Here is a tiny trained network, its code and every weight. The questions are about switching its units off for an input and a target symbol, where a switched-off unit gives its printed mean instead of its output.

import numpy as np


def w(rows, s, z=0):
    codes = np.array(rows[::2]) - 128.0
    scale = np.full(codes.shape[1], s)
    scale[-1] = z or s
    return codes * scale


def norm(h):
    return h / np.sqrt((h * h).mean(-1, keepdims=True) + 1e-5)


def softmax(a):
    e = np.exp(a - a.max(-1, keepdims=True))
    return e / e.sum(-1, keepdims=True)


def log_softmax(a):
    a = a - a.max(-1, keepdims=True)
    return a - np.log(np.exp(a).sum(-1, keepdims=True))


def net(x, mask):
    ids = ['ΓΣβζλτφω'.index(c) for c in x.split()]
    T = len(ids)
    res = E[ids] + P[:T]
    u = 0
    for l in range(3):
        r = norm(res)
        for j in range(2):
            rows = slice(2 * j, 2 * j + 2)
            q, k, v = (r @ M[l][rows].T for M in (Q, K, V))
            z = softmax(np.where(np.tri(T) > 0, q @ k.T / 2**0.5, -1e9)) @ v
            o = O[l][rows]
            res = res + np.where(mask[u + j], z, o[:, -1]) @ o[:, :-1]
        u += 2
    return log_softmax(norm(res)[-1] @ U[:, :-1].T + U[:, -1])


Q, K, V, O = {}, {}, {}, {}
E = w([
[171,98,223,102,63,24,99,81,141],'Γ',
[184,187,63,59,132,88,68,73,60],'Σ',
[165,114,46,29,125,78,168,163,220],'β',
[80,99,163,67,220,55,139,75,104],'ζ',
[128,13,46,189,161,33,99,206,53],'λ',
[63,2,37,76,77,214,147,53,88],'τ',
[82,151,88,196,147,152,60,79,235],'φ',
[228,73,152,229,162,175,214,116,98],'ω',
],0.0022)
P = w([
[66,208,181,110,92,200,133,254,81],'0',
[126,166,45,135,62,26,164,50,125],'1',
[130,141,38,142,91,36,147,53,130],'2',
[126,115,73,130,113,62,140,64,134],'3',
[136,103,74,125,143,75,120,74,157],'4',
[161,93,87,117,169,94,94,68,173],'5',
[163,68,104,129,191,127,65,108,180],'6',
[188,50,119,121,200,151,48,94,200],'7',
[209,34,123,125,230,168,35,81,208],'8',
],0.0016)
Q[0] = w([
[173,103,131,209,180,164,136,228,61],'0.h0',
[213,4,111,75,167,117,51,53,207],'0.h0',
[50,197,141,96,122,188,158,224,117],'0.h1',
[169,9,78,180,225,127,72,57,164],'0.h1',
],0.0046)
K[0] = w([
[19,169,98,62,51,96,67,149,133],'0.h0',
[165,135,203,117,203,194,105,208,125],'0.h0',
[186,99,86,128,146,58,168,87,199],'0.h1',
[99,185,170,43,106,192,119,254,135],'0.h1',
],0.0053)
V[0] = w([
[37,224,224,120,151,106,115,143,128],'0.h0',
[248,175,186,212,217,187,240,142,62],'0.h0',
[150,121,247,137,68,79,88,70,76],'0.h1',
[83,123,148,82,35,236,180,52,214],'0.h1',
],0.0017)
O[0] = w([
[150,150,98,96,106,249,179,88,113,57],'0.h0',
[150,123,92,248,171,105,173,219,48,194],'0.h0',
[183,117,101,116,55,146,154,233,202,198],'0.h1',
[209,120,117,49,164,63,88,180,40,2],'0.h1',
],0.0021,0.00053)
Q[1] = w([
[167,47,51,215,156,117,94,35,185],'1.h0',
[27,232,215,149,55,255,176,198,73],'1.h0',
[229,155,125,90,143,64,141,88,155],'1.h1',
[78,214,172,123,88,141,136,160,126],'1.h1',
],0.0069)
K[1] = w([
[226,58,184,156,204,222,104,70,181],'1.h0',
[83,237,155,52,61,81,224,155,44],'1.h0',
[118,113,21,136,228,167,44,193,91],'1.h1',
[143,79,84,189,164,11,189,2,162],'1.h1',
],0.0045)
V[1] = w([
[50,136,73,135,128,74,75,147,129],'1.h0',
[108,210,164,217,186,172,113,98,254],'1.h0',
[27,15,140,154,126,165,93,138,113],'1.h1',
[138,193,89,141,125,187,93,51,45],'1.h1',
],0.0025)
O[1] = w([
[122,97,195,67,65,149,76,109,133,122],'1.h0',
[6,38,89,147,38,157,238,119,113,83],'1.h0',
[177,47,127,80,31,74,97,113,54,200],'1.h1',
[165,203,138,206,103,166,38,111,172,250],'1.h1',
],0.0024,0.00018)
Q[2] = w([
[118,186,174,171,103,195,206,207,87],'2.h0',
[84,180,181,72,80,154,114,194,49],'2.h0',
[89,78,124,167,150,156,94,112,100],'2.h1',
[24,181,134,164,113,244,254,235,75],'2.h1',
],0.0066)
K[2] = w([
[135,151,140,196,75,41,148,155,177],'2.h0',
[141,102,152,119,76,7,135,96,144],'2.h0',
[184,114,135,127,67,155,127,187,180],'2.h1',
[139,253,168,133,16,105,135,124,82],'2.h1',
],0.006)
V[2] = w([
[75,63,102,148,119,232,187,58,157],'2.h0',
[108,179,252,80,113,123,205,141,79],'2.h0',
[241,94,62,157,31,129,98,159,163],'2.h1',
[157,123,92,34,162,100,178,189,212],'2.h1',
],0.0028)
O[2] = w([
[204,226,50,77,140,156,112,119,44,107],'2.h0',
[254,46,207,177,169,212,170,124,147,113],'2.h0',
[172,148,140,151,10,186,95,246,106,249],'2.h1',
[125,204,127,74,106,72,231,197,143,177],'2.h1',
],0.0026,0.0016)
U = w([
[166,82,227,107,91,75,69,148,139,144],'Γ',
[167,231,90,60,137,154,47,93,54,79],'Σ',
[139,184,112,48,99,113,203,206,191,156],'β',
[73,122,172,60,254,92,173,58,133,39],'ζ',
[129,93,68,237,181,87,143,198,54,254],'λ',
[25,57,96,80,32,181,139,84,82,142],'τ',
[57,210,135,198,114,189,59,101,239,19],'φ',
[221,108,177,170,140,233,194,100,121,104],'ω',
],0.0064,0.0017)

Each question gives the input, a string of symbols that net reads in full, and the target symbol t.
The units are the heads (2 rows each of Q, K, V and O). Each row of codes is followed by its name. A weight is (code - 128) times the scale printed after its matrix; where a second scale follows, it is the last column's (O and U).
mask holds one flag per head, layer by layer. A switched-off head (its flag False) gives its mean, the last column of its rows in O, instead of its output. The means were averaged over made-up inputs and are rounded, as every weight is.
A unit's drop is (log p(t) with every unit on - log p(t) with that unit switched off) / (log p(t) with every unit on - log p(t) with every unit switched off).
The circuit of an input: a set's keep is (log p(t) with only the set's units on - log p(t) with every unit switched off) / (log p(t) with every unit on - log p(t) with every unit switched off). Starting from all 6 units, units are removed one at a time, each time the one whose removal leaves the highest keep (on an exact tie, the one counted first), for as long as the keep stays at least 0.8.
circuit, biggest first: the units of the circuit, biggest drop first
unit that matters most: the unit with the biggest drop
which heads matter: for each layer, one digit per head in row order, 1 if its drop is at least 0.15 and else 0, layers parted by /
input λ Γ φ Γ ω Σ Γ, target τ: unit that matters most	0.h1
input τ β ζ λ ζ, target Γ: circuit, biggest first	(1.h0; 1.h1)
input Γ τ Γ Γ Γ φ λ Σ, target β: which heads matter	01 / 00 / 01
input Σ λ ω, target φ: circuit, biggest first	(1.h1; 2.h0)
input ζ Γ τ ω τ Γ β Γ Γ, target ω: circuit, biggest first	(0.h0; 2.h0)
input ω τ ω λ Γ, target λ: which heads matter	10 / 00 / 00
input Σ Γ ω λ Γ τ ζ τ ζ, target Σ: which heads matter	00 / 01 / 10
input ω ω Γ β Γ φ, target λ: which heads matter	10 / 00 / 00
input β λ ω τ β, target ζ: which heads matter	01 / 01 / 01
input ζ Γ φ ω λ ω ω Γ, target λ: which heads matter	10 / 10 / 00
input φ Σ ω Σ λ, target Σ: which heads matter	10 / 10 / 10
input λ Γ β ζ ω, target τ: circuit, biggest first	(0.h1; 1.h0; 1.h1)
input Σ ζ Γ τ ζ Σ Σ Γ, target φ: which heads matter	00 / 01 / 00
input β ζ Σ β Γ Γ Γ τ, target Σ: circuit, biggest first	(2.h0)
input ζ Γ ω Γ Γ φ φ Γ, target τ: which heads matter	00 / 10 / 00
input λ Γ Σ Σ Σ λ ω Σ, target τ: which heads matter	01 / 11 / 00
input τ Σ Σ τ ω, target Γ: circuit, biggest first	(1.h1; 0.h0)
input β ζ Γ Γ β Γ Γ, target ζ: circuit, biggest first	(1.h1; 2.h1)
input λ ω Σ λ Γ ω Σ, target τ: circuit, biggest first	(0.h1; 1.h0)
input Γ ζ β β Γ Γ, target β: unit that matters most	2.h1
